Below are the code and all the weights of a small trained network. Each question names an input and a target symbol and asks about switching units off, where a switched-off unit gives its printed mean instead of its output.

import numpy as np


def w(rows, s, z=0):
    codes = np.array(rows[::2]) - 128.0
    scale = np.full(codes.shape[1], s)
    scale[-1] = z or s
    return codes * scale


def norm(h):
    return h / np.sqrt((h * h).mean(-1, keepdims=True) + 1e-5)


def f(y):
    return np.maximum(y, 0)


def softmax(a):
    e = np.exp(a - a.max(-1, keepdims=True))
    return e / e.sum(-1, keepdims=True)


def log_softmax(a):
    a = a - a.max(-1, keepdims=True)
    return a - np.log(np.exp(a).sum(-1, keepdims=True))


def net(x, mask):
    ids = ['Δαγεηστ'.index(c) for c in x.split()]
    T = len(ids)
    res = E[ids] + P[:T]
    u = 0
    for l in range(2):
        q, k, v = (norm(res) @ M[l].T for M in (Q, K, V))
        z = softmax(np.where(np.tri(T) > 0, q @ k.T / 3**0.5, -1e9)) @ v
        res = res + np.where(mask[u], z, O[l][:, -1]) @ O[l][:, :-1]
        u += 1
        y = f(norm(res) @ A[l][:, :-1].T + A[l][:, -1])
        res = res + np.where(mask[u : u + 16], y, B[l][:, -1]) @ B[l][:, :-1]
        u += 16
    return log_softmax(norm(res)[-1] @ U[:, :-1].T + U[:, -1])


Q, K, V, O, A, B = {}, {}, {}, {}, {}, {}
E = w([
[101,197,19,122,168,83],'Δ',
[83,57,187,119,156,103],'α',
[196,159,215,187,186,90],'γ',
[105,226,108,38,146,59],'ε',
[175,68,74,137,195,70],'η',
[123,172,112,141,71,5],'σ',
[62,164,59,241,79,115],'τ',
],0.015)
P = w([
[128,105,50,2,112,251],'0',
[171,168,58,92,75,176],'1',
[195,162,132,147,84,147],'2',
[153,110,185,184,108,105],'3',
[132,110,189,209,126,68],'4',
[106,94,209,249,163,20],'5',
],0.0063)
Q[0] = w([
[160,105,111,207,196,2],'L0H1',
[73,101,154,144,57,31],'L0H1',
[226,77,107,11,15,200],'L0H1',
],0.0096)
K[0] = w([
[93,122,101,208,109,59],'L0H1',
[115,127,127,239,139,134],'L0H1',
[115,179,133,43,114,246],'L0H1',
],0.011)
V[0] = w([
[105,196,195,96,145,141],'L0H1',
[145,116,116,137,2,114],'L0H1',
[196,131,165,19,160,73],'L0H1',
],0.0081)
O[0] = w([
[61,173,254,224,176,97,1],'L0H1',
[191,147,108,155,26,29,205],'L0H1',
[183,108,168,78,103,69,149],'L0H1',
],0.008,0.0021)
A[0] = w([
[60,7,103,147,79,108,188],'L0N1',
[247,196,118,156,56,156,5],'L0N2',
[59,211,73,124,12,96,169],'L0N3',
[56,145,118,52,141,194,142],'L0N4',
[194,100,110,67,188,99,106],'L0N5',
[159,177,127,88,162,104,167],'L0N6',
[2,218,188,151,151,113,125],'L0N7',
[152,137,65,229,92,107,133],'L0N8',
[195,88,104,249,76,178,83],'L0N9',
[137,138,89,80,167,92,110],'L0N10',
[186,69,96,128,157,117,184],'L0N11',
[197,169,176,118,133,48,152],'L0N12',
[125,84,198,138,195,55,78],'L0N13',
[172,159,204,147,218,147,125],'L0N14',
[229,152,90,20,96,155,88],'L0N15',
[203,194,189,227,18,153,212],'L0N16',
],0.0082,0.0034)
B[0] = w([
[135,212,52,67,118,131,197],'L0N1',
[94,150,75,144,146,49,171],'L0N2',
[133,134,163,77,205,174,249],'L0N3',
[162,50,165,175,180,133,157],'L0N4',
[157,93,140,169,105,162,199],'L0N5',
[107,132,231,151,149,213,199],'L0N6',
[41,74,142,161,110,138,172],'L0N7',
[104,190,129,109,142,70,226],'L0N8',
[77,185,100,215,89,233,175],'L0N9',
[91,132,227,157,87,147,185],'L0N10',
[245,140,155,98,54,120,200],'L0N11',
[90,77,91,164,55,141,255],'L0N12',
[126,85,97,103,24,145,208],'L0N13',
[119,40,85,191,95,114,201],'L0N14',
[136,138,216,179,104,122,192],'L0N15',
[64,13,120,183,254,139,244],'L0N16',
],0.0063,0.0069)
Q[1] = w([
[10,131,69,210,69,134],'L1H1',
[120,93,142,41,172,95],'L1H1',
[192,161,125,97,114,95],'L1H1',
],0.012)
K[1] = w([
[2,189,235,219,87,127],'L1H1',
[211,119,157,213,96,221],'L1H1',
[67,146,60,175,192,45],'L1H1',
],0.0073)
V[1] = w([
[9,150,115,93,110,148],'L1H1',
[208,64,56,124,221,98],'L1H1',
[99,138,228,2,103,116],'L1H1',
],0.0075)
O[1] = w([
[23,161,104,140,225,59,104],'L1H1',
[221,70,193,72,254,91,3],'L1H1',
[23,21,59,28,57,127,192],'L1H1',
],0.008,0.0012)
A[1] = w([
[95,79,174,95,110,147,196],'L1N1',
[184,145,167,130,94,75,152],'L1N2',
[115,100,208,181,157,75,79],'L1N3',
[79,119,67,143,146,98,108],'L1N4',
[98,143,253,159,156,98,102],'L1N5',
[153,139,119,140,181,75,113],'L1N6',
[98,98,193,118,164,131,53],'L1N7',
[120,50,115,157,112,77,138],'L1N8',
[117,123,91,139,79,120,62],'L1N9',
[93,92,119,59,165,122,3],'L1N10',
[114,158,113,151,118,155,147],'L1N11',
[129,78,126,107,209,168,68],'L1N12',
[115,145,127,104,207,131,62],'L1N13',
[181,130,124,116,164,148,96],'L1N14',
[191,139,108,199,138,130,176],'L1N15',
[125,146,127,177,135,172,154],'L1N16',
],0.015,0.0056)
B[1] = w([
[200,212,134,195,194,192,225],'L1N1',
[78,105,47,119,46,143,213],'L1N2',
[81,171,125,65,91,180,208],'L1N3',
[241,96,124,114,192,120,203],'L1N4',
[100,62,193,2,84,134,200],'L1N5',
[101,103,81,200,68,136,173],'L1N6',
[80,172,223,77,150,121,157],'L1N7',
[101,148,143,67,130,82,254],'L1N8',
[106,116,135,119,151,55,166],'L1N9',
[194,139,112,91,217,6,142],'L1N10',
[150,174,156,158,134,163,168],'L1N11',
[90,121,49,153,45,72,161],'L1N12',
[122,9,141,162,74,103,153],'L1N13',
[148,136,170,243,124,228,160],'L1N14',
[207,227,43,96,147,146,236],'L1N15',
[114,144,176,152,170,81,187],'L1N16',
],0.008,0.0087)
U = w([
[44,160,252,83,146,165,242],'Δ',
[117,255,101,185,224,138,170],'α',
[89,183,72,41,13,85,82],'γ',
[97,18,132,207,174,115,94],'ε',
[8,147,66,128,122,230,1],'η',
[212,102,133,130,107,196,162],'σ',
[149,98,137,60,251,18,136],'τ',
],0.009,0.0042)

Each question gives the input, a string of symbols that net reads in full, and the target symbol t.
The units are the heads (3 rows each of Q, K, V and O) and the neurons (one row each of A and B). Each row of codes is followed by its name. A weight is (code - 128) times the scale printed after its matrix; where a second scale follows, it is the last column's (O, A, B and U).
mask holds one flag per unit, layer by layer, with each layer's heads first. A switched-off unit (its flag False) gives its mean, the last column of its rows in O or B, instead of its output. The means were averaged over made-up inputs and are rounded, as every weight is.
A unit's drop is (log p(t) with every unit on - log p(t) with that unit switched off) / (log p(t) with every unit on - log p(t) with every unit switched off).
The circuit of an input: a set's keep is (log p(t) with only the set's units on - log p(t) with every unit switched off) / (log p(t) with every unit on - log p(t) with every unit switched off). Starting from the 12 units with the biggest drops (on a tie, the unit counted first), units are removed one at a time, each time the one whose removal leaves the highest keep (on an exact tie, the one counted first), for as long as the keep stays at least 0.8.
units of the circuit, in order: the units of the circuit, biggest drop first
most important unit: the unit with the biggest drop
top k neurons: the k neurons with the biggest drops, biggest first
top k neurons in layer l: the k neurons of layer l with the biggest drops, biggest first
input ε σ η σ α α, target γ: units of the circuit, in order -> L0N16; L0N1
input γ τ τ α Δ α, target τ: top 3 neurons -> L0N1; L0N7; L1N4
input α η σ γ γ γ, target Δ: units of the circuit, in order -> L1N3
input γ τ τ α σ, target α: units of the circuit, in order -> L0H1; L1H1
input η Δ τ α α, target α: units of the circuit, in order -> L0H1; L1H1
input γ α τ α Δ α, target τ: top 2 neurons -> L0N1; L1N4
input γ Δ α σ γ Δ, target γ: top 2 neurons -> L0N9; L1N5
input τ Δ σ ε τ γ, target ε: top 3 neurons in layer 0 -> L0N16; L0N3; L0N14
input α Δ α σ ε, target Δ: units of the circuit, in order -> L0N6; L1N15
input γ Δ σ γ γ, target γ: top 2 neurons -> L1N3; L1N15
input α η α Δ, target σ: top 2 neurons in layer 0 -> L0N12; L0N9
input σ α α Δ, target τ: top 4 neurons in layer 0 -> L0N9; L0N15; L0N12; L0N3
input α Δ α α σ γ, target γ: top 2 neurons -> L1N3; L0N3
input η γ Δ, target σ: most important unit -> L1H1
input γ ε γ Δ α ε, target η: top 2 neurons -> L0N16; L0N12
input γ α Δ, target Δ: top 2 neurons in layer 0 -> L0N14; L0N10
input α σ τ τ Δ ε, target Δ: top 3 neurons in layer 0 -> L0N3; L0N9; L0N13
input γ Δ τ γ, target α: top 2 neurons -> L1N15; L0N9
input γ σ α η, target γ: top 2 neurons in layer 0 -> L0N3; L0N16
input τ η α η γ γ, target σ: most important unit -> L0H1
input σ α Δ Δ, target τ: top 3 neurons -> L0N9; L0N3; L0N12
input α Δ ε γ σ, target τ: top 2 neurons in layer 1 -> L1N4; L1N2
